[[  10  -18  -20   19  -12  -30  -20  -30   -4  -21    2  -29  -19   -9]
 [  16  -30    2   -3  -78   23  -30  -40  -41   -5   46  -32  -77   48]
 [  44   25  -36   31   19  -48  -22  -42   -6  -33  -31  -48   10  -23]
 [  61   53  -20   -4  -15   34  -27  -16  -54  -18   -3  -21   -9   41]
 [  24  -36   -2  -16 -101    9  -36  -69  -48   -9   39  -64 -100   43]]
->
[[  61   53  -20   -4  -15   34  -27  -16  -54  -18   -3  -21   -9   41]
 [  44   25  -36   31   19  -48  -22  -42   -6  -33  -31  -48   10  -23]
 [  24  -36   -2  -16 -101    9  -36  -69  -48   -9   39  -64 -100   43]
 [  16  -30    2   -3  -78   23  -30  -40  -41   -5   46  -32  -77   48]
 [  10  -18  -20   19  -12  -30  -20  -30   -4  -21    2  -29  -19   -9]]

[[ 29 -14 -31  -3  81]
 [-21  -3 -10  28 -26]
 [ 46 -22 -31  -6  81]
 [-46  14  10  22 -59]
 [-29   3 -20  19  24]
 [ 79 -30   3 -12   7]]
->
[[ 79 -30   3 -12   7]
 [ 46 -22 -31  -6  81]
 [ 29 -14 -31  -3  81]
 [-21  -3 -10  28 -26]
 [-29   3 -20  19  24]
 [-46  14  10  22 -59]]

[[-101   52  -13   56   40   38]
 [ -23   13   30   46   39   96]]
->
[[ -23   13   30   46   39   96]
 [-101   52  -13   56   40   38]]

[[  75   -5]
 [-100  -98]
 [-103  -93]
 [-104  -93]
 [  74   -3]
 [-101  -95]]
->
[[  75   -5]
 [  74   -3]
 [-100  -98]
 [-101  -95]
 [-103  -93]
 [-104  -93]]

[[-76 -68 -67 -55]
 [-75 -77  74   2]
 [ 49 -78 -70  20]
 [-73  69 -30  36]]
->
[[ 49 -78 -70  20]
 [-73  69 -30  36]
 [-75 -77  74   2]
 [-76 -68 -67 -55]]

[[ 12  13 -63   9  45  43 -76 -12]
 [-50  16  11  28  24  61 -29 -22]
 [ -9  10 -23  36  97  90 -58  21]
 [-16  -7  -1 -17  50   7  34 -11]
 [ 32  10 -53  24  42  80 -43  54]
 [-58 -31  26  41  21  59 -75 -16]
 [ -7  68  19 -86  16   5  11 -59]]
->
[[ 32  10 -53  24  42  80 -43  54]
 [ 12  13 -63   9  45  43 -76 -12]
 [ -7  68  19 -86  16   5  11 -59]
 [ -9  10 -23  36  97  90 -58  21]
 [-16  -7  -1 -17  50   7  34 -11]
 [-50  16  11  28  24  61 -29 -22]
 [-58 -31  26  41  21  59 -75 -16]]

[[ 12  48   8  -9  46 -61  -7  16  80 -24  51 -13  12  18 -14 -18]
 [ 22 -14 -65 -35 -28 -24 -18  19 -20   2  -4   2  46   1  41  59]
 [ 11  42 -72  -3  57  12  39  51  -7  21  90  -3 -67  32 -14 -61]]
->
[[ 22 -14 -65 -35 -28 -24 -18  19 -20   2  -4   2  46   1  41  59]
 [ 12  48   8  -9  46 -61  -7  16  80 -24  51 -13  12  18 -14 -18]
 [ 11  42 -72  -3  57  12  39  51  -7  21  90  -3 -67  32 -14 -61]]
---
[[-79 -18  32 -18  14]
 [ 12   2  11  25  -6]
 [-13  17 -13  42 -14]]
->
[[-18  32]
 [  2  11]]

[[  73   -9   15 -104]
 [  56   19   27  -93]
 [  14  -12   44   46]]
->
[[-9 15]
 [19 27]]

[[ 63 -23  13 -78]
 [-49 -64  24 -33]
 [-38 -63  10 -40]
 [ 45  20  12 -39]
 [ 10  -3   4  21]]
->
[[-23  13]
 [-64  24]]

[[  23   72   33   19  -74]
 [  77   -7  -82   60  -83]
 [ -90   34   71   32   48]
 [ -11  -63 -101    3   54]]
->
[[ 72  33]
 [ -7 -82]]

[[-99  26 -48]
 [-60 -10  44]
 [-29 -71  18]
 [  5 -89  51]]
->
[[ 26 -48]
 [-10  44]]

[[ 77 -71  30  -5]
 [-15  70 -35  43]
 [  4  47 -71 -49]
 [ 14  18 -64 -25]
 [-47 -53 -50 -69]]
->
[[-71  30]
 [ 70 -35]]

[[-28 -62  36  34]
 [ 77 -51 -42 -19]
 [ 45  -2 -19   3]
 [  7  59 -15  58]]
->
[[-62  36]
 [-51 -42]]

[[ -8  -9 -15  27]
 [-54 -84 -35  12]
 [-72 -49 -19   8]
 [ 35  31  33  -8]
 [ 43  36   1  13]]
->
[[ -9 -15]
 [-84 -35]]

[[ 10  32  18  28]
 [  3  11 -18   7]
 [ 49 -14 100  11]]
->
[[ 32  18]
 [ 11 -18]]
---
[[-61 -68  77]
 [-61 -33  69]
 [ 13  45 -42]]
->
[-61 -33 -42]

[[-27  52 -90]
 [-24   2 -47]
 [-33  30 -67]
 [ 19  38  -6]
 [ 20 -15  26]]
->
[-27   2 -67]

[[-78  40]
 [-91   8]
 [ 81  39]
 [ 36  79]]
->
[-78   8]

[[-32 -60 -96]
 [ 18  84  13]]
->
[-32  84]

[[-12 -60   8 -18  98]
 [-28  14   1  -3   8]
 [ 23  -2  -2   5 -21]]
->
[-12  14  -2]

[[ 75 -19  43 -91 -42]
 [ 52 -32 -18  28  83]
 [ -9  12 -19 -53  53]
 [-16  31 -25  27 -82]
 [ 17   9  71 -77 -17]]
->
[ 75 -32 -19  27 -17]
---
[[ -1 -41  -7]
 [-12  80  -9]
 [-13  69  -4]
 [ 24 -71   0]
 [ 17 -78   3]]
->
[[ -1 -41]
 [-12  80]
 [-13  69]]

[[ 32 -80  21  44 -87]
 [  9 -31  -6  52 -44]
 [ 67  50 -22  34  43]]
->
[[ 32 -80]
 [  9 -31]
 [ 67  50]]

[[ 24 -12 -21]
 [ 16  39 -65]
 [ 50  29 -11]
 [ 63  65 -86]]
->
[[ 24 -12]
 [ 16  39]
 [ 50  29]]

[[-11 -34  44]
 [-14 -51  59]
 [-17 -66  76]
 [ 18 -22 -75]]
->
[[-11 -34]
 [-14 -51]
 [-17 -66]]

[[ 31  -6 -28  -6]
 [ 18 -41 -13  47]
 [ 32  -2 -20  77]]
->
[[ 31  -6]
 [ 18 -41]
 [ 32  -2]]

[[ -34   76  -17  -90]
 [ -11   21 -102 -103]
 [ -34   74  -19  -95]]
->
[[-34  76]
 [-11  21]
 [-34  74]]

[[-66  -9]
 [ 74  23]
 [ 22 -75]
 [-71  -4]]
->
[[-66  -9]
 [ 74  23]
 [ 22 -75]]
